Small tables with named rows and columns. After each table, cells are looked up by row and column.

mibifa.tsv
	batipu	guv	sir	kuf
naf	-273	-317	-276	-296
baf	-273	-41	-6	181
notifak	83	230	-153	118
sadeko	20	295	-645	350
zume	217	-123	-269	337
nur	709	243	-444	557
ker	524	-139	77	-338
patope	-467	-187	47	136

sir of nur is -444
batipu of patope is -467
guv of notifak is 230
guv of sadeko is 295
guv of zume is -123
kuf of zume is 337
batipu of notifak is 83
guv of patope is -187
kuf of patope is 136
kuf of baf is 181
sir of sadeko is -645
sir of notifak is -153
sir of naf is -276
sir of patope is 47
guv of ker is -139

ruvesu.tsv
	nevuf	fum	tada
boluna	167	87	102
zut	133	151	82
sol	173	90	113
vizola	148	113	147
bazafa	204	137	151
ser	158	143	102
dek	72	139	168
nin	111	98	79
mero	124	75	148
moge	128	118	50
kez	90	112	99
dipa	146	46	183
tubim	90	136	82
doru	108	170	41

kez, fum: 112
boluna, fum: 87
nin, tada: 79
dipa, fum: 46
nin, nevuf: 111
bazafa, tada: 151
tubim, nevuf: 90
ser, nevuf: 158
moge, nevuf: 128

gif:
|  | liv | kemo | getidu | sulibe | mot | noba | popose | mida | kozuv | temin |
|---|---|---|---|---|---|---|---|---|---|---|
| dos | 34.375 | 34.132 | 32.928 | 56.773 | 48.445 | 48.410 | 30.451 | 67.825 | 62.951 | 41.565 |
| dupu | 16.115 | 36.767 | 47.924 | 47.398 | 68.774 | 48.586 | 35.470 | 24.691 | 62.643 | 49.231 |
| dodalov | 64.658 | 61.491 | 43.282 | 50.068 | 67.706 | 54.616 | 60.365 | 46.862 | 36.361 | 48.628 |
| gogugad | 55.027 | 47.053 | 81.894 | 43.147 | 46.089 | 52.855 | 60.274 | 46.374 | 21.953 | 89.071 |
| bal | 43.459 | 45.168 | 18.844 | 44.160 | 36.804 | 45.240 | 47.960 | 60.415 | 68.046 | 18.899 |
| kepigo | 70.240 | 61.797 | 38.859 | 39.012 | 38.948 | 47.787 | 71.724 | 37.595 | 34.006 | 30.898 |
| vog | 22.714 | 23.943 | 62.902 | 37.292 | 35.951 | 47.920 | 50.034 | 69.276 | 46.822 | 80.222 |
| foper | 61.360 | 61.837 | 17.666 | 64.691 | 57.140 | 44.113 | 34.551 | 62.562 | 71.884 | 16.613 |
| nutumu | 11.313 | 20.989 | 68.486 | 51.160 | 45.553 | 51.927 | 32.063 | 46.732 | 53.299 | 69.346 |
| lerake | 21.157 | 23.246 | 41.283 | 41.133 | 41.472 | 49.177 | 45.865 | 73.262 | 54.890 | 57.202 |
| bik | 63.203 | 67.172 | 18.227 | 44.988 | 46.413 | 45.040 | 58.300 | 26.745 | 58.789 | 1.714 |
| lege | 10.583 | 19.650 | 55.264 | 55.066 | 52.638 | 49.845 | 24.868 | 63.843 | 62.404 | 69.030 |

temin of foper is 16.613
liv of vog is 22.714
kemo of vog is 23.943
kemo of dodalov is 61.491
popose of bal is 47.960
kozuv of lege is 62.404
kozuv of vog is 46.822
getidu of lege is 55.264
mida of gogugad is 46.374
mot of dos is 48.445
mida of dodalov is 46.862
liv of lege is 10.583
liv of gogugad is 55.027
getidu of vog is 62.902
popose of dos is 30.451
mida of vog is 69.276
mot of nutumu is 45.553
liv of lerake is 21.157
temin of gogugad is 89.071
noba of lerake is 49.177

